Rows, each with the tier of its hidden value
[-0.35 -0.15  0.85 -0.60  1.56 -0.46  1.26 -0.96 -0.17  3.08 -0.70 -2.23
  0.28  0.23  0.18  2.39  0.16 -0.62 -2.26 -0.86  0.72  0.73 -0.19 -1.32
 -1.97] -> <88>
[-0.16 -1.18  1.83  2.95 -1.85  0.34  0.90  0.39 -5.86  3.63 -4.05 -5.21
  0.27  3.35  0.53  5.08  0.05  4.10 -2.51 -1.16  1.28 -1.21 -0.16 -1.09
  0.55] -> <82>
[-1.41 -3.70 -2.94  0.82 -1.42 -2.27 -0.75  0.73  2.16 -4.52 -0.77  3.87
  0.97 -0.32 -0.58 -4.15 -1.14  0.57  1.49  2.13 -0.70 -0.17 -0.55  1.05
  1.96] -> <80>
[-2.05 -4.25  0.99  1.30 -1.25 -0.24 -0.34 -0.72 -1.90  5.82 -2.63 -3.31
 -1.20  3.26  0.12  1.22 -0.58  1.35 -0.37 -2.25  1.61  1.47 -1.55 -0.08
  1.62] -> <82>
[-1.31 -4.49 -0.57  0.98  1.39 -2.11  2.04 -1.22  0.66  2.61 -2.03 -3.15
  0.77  1.70  1.11  3.17 -0.40  0.78 -2.49 -0.87  1.63  0.44 -1.08 -1.81
 -1.44] -> <88>
[ 0.25 -3.36 -2.30  3.03 -3.60 -2.19 -0.34  2.67 -2.74 -6.56 -4.38  1.73
  2.16 -1.27  0.03 -1.38 -1.01  4.56  0.00  3.48 -0.89 -2.83  0.32  0.59
  1.95] -> <80>
[-0.61 -3.59 -2.84 -0.07  0.82 -3.63  1.05  0.36  3.24 -5.62 -1.30  3.93
  2.23 -2.04  0.47 -2.74 -0.91 -0.43 -0.73  3.17 -0.82 -0.24  0.09 -0.93
 -0.86] -> <86>
[-1.27 -1.22  0.45  0.50  2.25 -1.22  1.98 -1.80  1.15  5.21 -1.36 -2.63
 -0.28  1.48  0.98  2.19 -0.23 -0.38 -2.11 -1.63  1.47  1.69 -0.78 -2.18
 -1.12] -> <88>
[-0.97 -5.01  0.24  3.91 -2.31 -1.52  0.92  0.65 -4.45  1.88 -6.64 -3.69
  0.79  3.22  0.76  4.00 -0.66  5.37 -2.41  0.19  0.91 -1.18 -0.50 -1.24
  1.11] -> <82>
[ 0.21 -2.33  0.51  3.26 -0.14 -1.86  1.99  1.00 -3.22  0.65 -6.07 -3.80
  1.25  1.37  1.18  4.68  0.01  3.88 -3.71  0.46  0.65 -1.79  0.39 -1.89
 -1.09] -> <88>
[-2.52 -5.76 -1.00  0.58  1.82 -2.15  1.69 -1.67  2.41  3.91 -2.62 -2.47
  0.14  1.58  0.78  1.51 -0.96 -0.23 -2.21 -0.99  1.80  1.93 -1.52 -1.64
 -0.80] -> <88>
[-3.46 -9.99 -4.54  4.35 -6.36 -1.53 -3.59  1.97 -1.81 -2.74 -5.65  3.09
  0.12  4.31 -1.16 -6.60 -2.53  5.50  3.76  2.33  0.55 -0.47 -2.33  3.43
  7.20] -> <76>
[ 1.53  2.18 -3.03 -4.63  5.41 -5.05  3.22 -0.78  9.05 -9.14  3.47  6.59
  3.28 -6.71  0.94 -3.30 -0.13 -5.79 -1.69  4.96 -2.67 -0.19  2.18 -2.29
 -5.12] -> <86>
[ 0.21 -2.21 -3.11  0.91 -0.49 -3.04  0.70  1.13  2.10 -7.56 -1.23  3.81
  2.04 -2.32  0.15 -2.38 -0.78  0.94 -0.29  3.82 -1.08 -1.50  0.68 -0.24
  2.72] -> <86>
[-0.77 -3.60 -0.86 -0.51  2.74 -2.50  2.16 -1.45  3.16  1.36 -2.02 -0.62
  0.82 -0.43  1.14  1.42 -0.54 -1.02 -2.64  0.53  0.50  1.03 -0.52 -2.43
 -2.04] -> <86>
[-1.65 -4.78 -0.08  1.24  0.79 -1.84  1.17 -0.92  0.60  3.13 -3.51 -2.76
  0.23  1.90  0.75  2.41 -0.67  1.14 -2.22 -0.76  1.68  0.93 -0.86 -1.63
 -0.49] -> <76>
[-1.63 -5.52 -0.06  1.58  1.24 -2.04  1.86 -1.10  0.00  4.47 -4.02 -3.76
  0.28  2.56  1.10  3.63 -0.61  2.18 -3.30 -1.00  1.78  0.89 -1.04 -2.27
 -0.64] -> <76>

Next part:
[-0.16 -1.05 -1.15 -2.01 -1.47 -1.44 -1.68 -1.51 -1.47 -2.61 -1.15 -1.42
 -0.69 -0.43 -0.09 -0.06 -0.03  0.58  1.06  1.84  1.48  1.90  2.28  0.81
  1.95  0.59  0.47  0.39  0.51  0.09  0.50 -0.07  0.03 -0.42 -0.57 -0.70
 -0.42 -0.38 -0.26] -> (34)
[-0.09 -0.90 -1.06 -1.28 -1.79 -2.20 -1.71  2.46 -0.95 -2.61 -0.93 -1.83
 -1.26 -1.06 -0.80 -2.09 -2.07 -2.46 -1.05 -0.83 -0.46 -0.37 -0.34  0.14
  0.90 -0.11 -0.01  0.57  0.70  2.88  1.28  0.81  0.78  2.96  3.39  1.92
  1.39  0.73  0.93] -> (34)
[-0.34 -1.88 -0.21 -3.05 -1.70 -1.55 -1.47  0.38  1.90 -0.03  1.56  0.41
 -0.32 -0.35 -0.36  0.13 -0.22 -1.43 -1.52 -1.17 -0.19  1.38  1.72  0.98
  0.84  0.39 -1.73 -3.47 -3.73 -1.14  3.08  4.63  5.79  3.38 -1.09 -8.76
 -4.74 -3.64 -0.61] -> (44)
[-0.27 -1.50 -0.89 -2.76 -2.03 -0.96 -0.92  0.55  1.83  1.56  1.19  0.39
 -0.31 -0.27 -0.13  0.01 -0.69 -2.13 -1.60 -0.32  1.59  2.51  2.94  0.76
 -1.44 -1.53 -2.48 -2.11  0.43  7.62  5.03  3.32  0.64 -5.28 -8.35 -9.35
 -1.52  0.93  2.05] -> (43)
[-0.20 -0.73 -0.37 -3.07 -2.47 -2.51 -2.43 -1.71 -0.42 -3.86 -0.47 -1.35
 -0.63 -0.39  0.63  0.75  0.61  0.71  1.65  2.46  2.11  2.78  1.26  0.49
  0.78  0.13 -0.10  0.37  0.05  0.01 -0.14 -0.41 -1.33 -0.40  0.10 -2.01
 -0.84 -1.22 -0.97] -> (46)
[-0.38 -1.63 -0.22 -3.11 -1.50 -1.28 -2.38 -0.78 -0.13 -0.78  1.04  1.48
  0.88  0.60  0.23  0.62  0.64  0.19 -0.12  0.06  0.17 -0.57 -1.39 -0.95
 -3.55 -0.21 -0.13  1.94  2.45  5.17  2.44  2.34  0.51 -4.76 -5.61 -9.04
 -2.32 -0.23  1.51] -> (44)
[-0.62 -2.58  1.39 -4.62 -1.57 -0.83 -4.45  1.03  2.33 -1.77  1.65 -0.46
 -1.17 -0.87 -1.09  1.01  0.92 -1.45 -2.08 -1.00  1.00  3.15  2.20  0.24
 -4.31 -0.22 -2.57 -0.46 -0.34  5.28  5.24  5.35  3.97 -4.12 -6.99 -8.83
 -3.39 -0.70  1.65] -> (43)
[-0.38 -1.42  0.88 -4.63 -3.46 -2.71 -3.77 -1.34  1.47 -4.43  1.65  0.69
  0.18  0.11  1.30  1.49 -0.06 -1.36  0.16  0.59  1.17  1.89 -1.29 -0.47
 -3.39 -0.07 -1.50  0.20 -2.08 -1.66  0.82  1.18  1.43  2.98  4.90  1.65
  0.41 -1.46 -1.79] -> (46)
[-0.09 -0.52 -1.04 -2.43 -2.85 -2.29 -1.89 -1.59 -0.82 -2.56 -0.58 -1.08
 -0.45 -0.19  0.49  0.35  0.07  0.39  1.78  2.34  2.24  1.89  1.70  0.79
  1.73 -0.25 -0.13 -0.10 -0.55 -0.88  0.32 -0.39 -0.83 -0.03 -0.23 -4.33
 -0.54 -1.14 -1.04] -> (46)
[-0.27 -1.12 -0.50 -1.98 -1.56 -1.37 -2.10 -1.73 -1.28 -3.93 -0.92 -1.36
 -0.69 -0.21 -0.05  0.55  0.71  1.29  1.41  1.93  1.74  2.05  1.91  0.45
  0.29  0.38 -0.04  0.59 -0.12  0.01  0.16  0.29 -0.30 -0.86 -1.28 -1.37
 -0.69 -0.73 -0.96] -> (39)
[-0.15 -0.78 -1.10 -1.73 -3.12 -2.18 -1.53 -1.58 -1.16 -2.13 -1.21 -1.58
 -0.91 -0.60 -0.07 -0.66 -0.67 -0.04  0.71  1.59  1.49  1.73  2.50  0.90
  2.87  0.56  0.43  0.81  0.57  0.12  0.30 -0.26 -0.85 -0.07  0.36 -1.12
  0.02 -0.40 -0.24] -> (34)
[-0.38 -1.86 -0.30 -2.97 -1.93 -0.90 -1.03  0.60  1.30  1.58  1.10  0.51
 -0.27 -0.31 -0.53  0.40  0.30 -0.71 -1.83 -1.64 -0.49  1.08  2.39  1.07
  0.20  0.08 -1.86 -3.54 -2.82  0.03  3.45  4.88  4.96  2.15 -2.49 -8.05
 -4.57 -2.36 -0.58] -> (43)
[ 0.09 -0.26 -2.11 -0.93 -1.33 -2.34 -1.08 -1.91 -1.63 -0.64 -1.17 -0.63
  0.03  0.19  0.62 -0.38 -0.06  1.06  1.65  2.04  1.41  1.39  2.57  1.01
  3.63 -0.39  0.08 -1.66 -0.26 -0.03  0.01 -0.59 -1.28  0.52 -0.25 -2.86
 -0.73 -0.96 -0.99] -> (46)
